Here is a tiny trained network, its code and every weight. The questions are about switching its units off for an input and a class, where a switched-off unit gives its printed mean instead of its output.

import numpy as np


def w(rows, s, z=0):
    codes = np.array(rows[::2]) - 128.0
    scale = np.full(codes.shape[1], s)
    scale[-1] = z or s
    return codes * scale


def f(y):
    return np.maximum(y, 0)


def log_softmax(a):
    a = a - a.max(-1, keepdims=True)
    return a - np.log(np.exp(a).sum(-1, keepdims=True))


def net(x, mask):
    res = np.array(x, float).reshape(1, 5) / 4 @ E
    y = f(res @ A[0][:, :-1].T + A[0][:, -1])
    res = res + np.where(mask, y, B[0][:, -1]) @ B[0][:, :-1]
    return log_softmax(res[-1] @ U[:, :-1].T + U[:, -1])


A, B = {}, {}
E = w([
[76,96,147,159,225,105,198,216,35,62],'x0',
[38,185,154,111,198,197,115,155,235,91],'x1',
[162,179,178,171,98,101,16,117,55,76],'x2',
[159,106,185,26,220,178,127,140,91,166],'x3',
[152,105,9,139,139,179,67,135,72,119],'x4',
],0.011)
A[0] = w([
[116,25,52,92,135,121,219,185,213,174,88],'neuron 0',
[149,89,225,117,191,205,52,118,79,228,159],'neuron 1',
[211,75,102,134,170,38,124,92,112,161,180],'neuron 2',
[167,201,254,148,118,43,190,176,173,166,112],'neuron 3',
[104,175,147,156,150,105,207,175,92,125,101],'neuron 4',
[136,88,128,141,81,91,183,156,54,213,63],'neuron 5',
[64,119,152,166,167,167,95,166,195,112,34],'neuron 6',
[100,97,178,168,156,95,165,179,43,53,59],'neuron 7',
[99,117,80,123,228,221,138,100,230,85,170],'neuron 8',
[78,142,75,227,68,48,103,133,173,100,252],'neuron 9',
[186,158,117,68,9,115,47,33,200,199,195],'neuron 10',
[124,119,29,125,128,200,64,187,89,127,213],'neuron 11',
[103,184,157,113,146,121,44,150,132,78,110],'neuron 12',
[84,74,96,132,114,125,137,211,106,79,57],'neuron 13',
],0.0079,0.0029)
B[0] = w([
[51,154,160,150,176,2,62,163,129,100,206],'neuron 0',
[47,48,131,105,98,119,109,176,105,151,192],'neuron 1',
[123,133,143,221,142,110,176,208,126,81,177],'neuron 2',
[172,218,56,89,208,111,200,178,85,147,194],'neuron 3',
[121,97,99,122,137,166,171,75,105,142,174],'neuron 4',
[167,109,105,192,134,207,163,147,148,64,172],'neuron 5',
[147,105,120,183,109,195,142,124,131,82,179],'neuron 6',
[96,48,97,78,163,89,115,52,166,88,199],'neuron 7',
[110,118,118,202,172,168,110,143,124,135,217],'neuron 8',
[55,125,150,89,84,141,123,200,78,157,225],'neuron 9',
[111,92,58,103,160,148,105,129,148,56,249],'neuron 10',
[131,190,39,113,189,96,194,136,51,198,203],'neuron 11',
[190,94,159,167,165,118,60,172,157,158,172],'neuron 12',
[124,120,79,82,135,121,144,55,162,84,170],'neuron 13',
],0.009,0.017)
U = w([
[105,105,66,68,131,160,138,32,187,70,106],'0',
[101,148,153,165,143,70,81,160,111,115,254],'1',
[149,231,67,93,163,167,198,136,93,186,136],'2',
[161,93,144,255,127,193,161,170,147,109,95],'3',
[28,104,155,92,76,161,149,181,90,159,146],'4',
[119,157,120,141,117,151,156,87,123,176,166],'5',
[225,142,163,172,117,79,112,61,190,203,59],'6',
[148,150,190,105,39,158,155,43,161,145,37],'7',
],0.0092,0.0043)

Each question gives the input, the list of numbers given to net, and the class t.
The units are the neurons (one row each of A and B). Each row of codes is followed by its name. A weight is (code - 128) times the scale printed after its matrix; where a second scale follows, it is the last column's (A, B and U).
mask holds one flag per neuron, in row order. A switched-off neuron (its flag False) gives its mean, the last column of its row in B, instead of its output. The means were averaged over made-up inputs and are rounded, as every weight is.
A unit's drop is (log p(t) with every unit on - log p(t) with that unit switched off) / (log p(t) with every unit on - log p(t) with every unit switched off).
The circuit of an input: a set's keep is (log p(t) with only the set's units on - log p(t) with every unit switched off) / (log p(t) with every unit on - log p(t) with every unit switched off). Starting from the 12 units with the biggest drops (on a tie, the unit counted first), units are removed one at a time, each time the one whose removal leaves the highest keep (on an exact tie, the one counted first), for as long as the keep stays at least 0.8.
circuit, biggest first: the units of the circuit, biggest drop first
top k neurons: the k neurons with the biggest drops, biggest first
drop when u is switched off: that unit's drop, to one decimal
input [-2,6,-3,8,1], class 4: circuit, biggest first => [neuron 1]
input [-2,5,-4,-7,-7], class 2: top 3 neurons => [neuron 3; neuron 1; neuron 7]
input [-3,-8,-5,-1,-1], class 3: top 2 neurons => [neuron 5; neuron 2]
input [-1,1,-1,-5,-2], class 4: top 2 neurons => [neuron 9; neuron 11]
input [3,-5,5,-6,-2], class 4: top 2 neurons => [neuron 9; neuron 0]
input [2,7,-7,1,1], class 1: top 3 neurons => [neuron 0; neuron 5; neuron 2]
input [-3,6,-4,-5,8], class 2: top 2 neurons => [neuron 11; neuron 1]
input [5,-8,7,1,-3], class 3: top 3 neurons => [neuron 5; neuron 2; neuron 0]
input [6,-7,-1,7,4], class 3: top 4 neurons => [neuron 2; neuron 5; neuron 9; neuron 10]
input [3,0,-6,0,-1], class 1: top 3 neurons => [neuron 0; neuron 10; neuron 9]
input [0,6,6,-7,7], class 2: top 2 neurons => [neuron 11; neuron 0]
input [-6,6,4,1,-8], class 2: top 2 neurons => [neuron 3; neuron 7]
input [5,-4,2,-5,-6], class 2: top 4 neurons => [neuron 3; neuron 10; neuron 1; neuron 0]
input [8,-5,6,-7,0], class 0: circuit, biggest first => [neuron 7]
input [7,-7,2,5,2], class 0: drop when neuron 2 is switched off => -0.1
input [8,-3,-6,2,-6], class 0: drop when neuron 4 is switched off => 0.1
input [8,1,-3,5,1], class 0: drop when neuron 7 is switched off => 0.2
